Below is a small trained network, with its code and all its weights. Each question gives an input and a class and asks what happens when units are switched off, that is, made to give their printed mean instead of their output.

import numpy as np


def w(rows, s, z=0):
    codes = np.array(rows[::2]) - 128.0
    scale = np.full(codes.shape[1], s)
    scale[-1] = z or s
    return codes * scale


def f(y):
    return np.maximum(y, 0)


def log_softmax(a):
    a = a - a.max(-1, keepdims=True)
    return a - np.log(np.exp(a).sum(-1, keepdims=True))


def net(x, mask):
    res = np.array(x, float).reshape(1, 6) / 4 @ E
    y = f(res @ A[0][:, :-1].T + A[0][:, -1])
    res = res + np.where(mask, y, B[0][:, -1]) @ B[0][:, :-1]
    return log_softmax(res[-1] @ U[:, :-1].T + U[:, -1])


A, B = {}, {}
E = w([
[151,96,130,245,66,144,89,235,55,129],'x0',
[179,136,159,153,124,2,98,73,97,38],'x1',
[157,68,43,19,111,151,197,211,250,82],'x2',
[137,106,90,180,205,106,85,81,204,170],'x3',
[35,69,58,199,101,151,249,171,148,77],'x4',
[64,55,166,136,176,58,71,163,147,143],'x5',
],0.0097)
A[0] = w([
[103,75,72,173,79,186,209,140,153,89,204],'N1',
[145,151,112,173,83,149,90,189,31,82,154],'N2',
[154,162,121,73,219,92,125,88,254,157,223],'N3',
[190,176,158,20,46,109,174,88,85,32,128],'N4',
[37,140,133,92,167,99,72,49,181,246,253],'N5',
[210,196,210,145,134,234,85,135,35,212,178],'N6',
[102,93,47,123,75,140,186,154,99,40,201],'N7',
[26,182,245,183,142,90,107,149,105,127,169],'N8',
[188,112,125,113,65,83,113,186,114,51,134],'N9',
],0.009,0.0038)
B[0] = w([
[70,142,78,170,117,153,187,123,194,239,222],'N1',
[136,174,163,112,65,68,133,161,154,141,223],'N2',
[172,84,56,102,178,135,146,196,94,114,226],'N3',
[116,173,151,73,199,136,168,42,82,124,216],'N4',
[159,59,78,164,146,161,58,173,122,65,229],'N5',
[106,171,179,76,95,227,66,118,134,173,255],'N6',
[111,102,207,195,155,109,172,55,185,147,215],'N7',
[95,98,153,176,96,118,139,108,56,62,221],'N8',
[152,66,226,8,123,74,177,69,140,157,185],'N9',
],0.011,0.017)
U = w([
[149,67,210,104,102,2,144,120,152,150,242],'0',
[177,71,64,140,179,102,132,238,155,160,164],'1',
[78,187,133,84,255,129,189,70,102,95,86],'2',
[83,195,179,112,2,140,90,145,130,213,153],'3',
[38,83,104,215,148,130,153,139,201,238,53],'4',
[96,97,157,127,167,188,26,147,125,152,7],'5',
[66,122,150,213,83,70,114,103,51,84,223],'6',
],0.009,0.0021)

Each question gives the input, the list of numbers given to net, and the class t.
The units are the neurons (one row each of A and B). Each row of codes is followed by its name. A weight is (code - 128) times the scale printed after its matrix; where a second scale follows, it is the last column's (A, B and U).
mask holds one flag per neuron, in row order. A switched-off neuron (its flag False) gives its mean, the last column of its row in B, instead of its output. The means were averaged over made-up inputs and are rounded, as every weight is.
A unit's drop is (log p(t) with every unit on - log p(t) with that unit switched off) / (log p(t) with every unit on - log p(t) with every unit switched off).
most important unit: the unit with the biggest drop
k most important neurons: the k neurons with the biggest drops, biggest first
drop when u is switched off: that unit's drop, to one decimal
input [-7,7,4,4,-7,3], class 1: most important unit -> N3
input [-2,-4,-6,-4,4,0], class 6: 2 most important neurons -> N8; N9
input [1,8,0,7,-4,-4], class 2: 3 most important neurons -> N2; N5; N1
input [-3,-2,-1,-7,-3,-2], class 2: 3 most important neurons -> N4; N2; N1
input [-1,1,-8,5,-2,-7], class 5: 2 most important neurons -> N5; N1
input [1,0,-6,5,0,3], class 6: 2 most important neurons -> N8; N3
input [-2,-7,3,1,-3,-7], class 1: 3 most important neurons -> N3; N7; N8
input [-1,-3,3,7,-6,-5], class 1: drop when N3 is switched off -> 0.4
input [-3,0,-7,-1,-7,-5], class 5: drop when N2 is switched off -> 0.2
input [-6,-7,-7,2,-1,1], class 5: drop when N5 is switched off -> 0.0
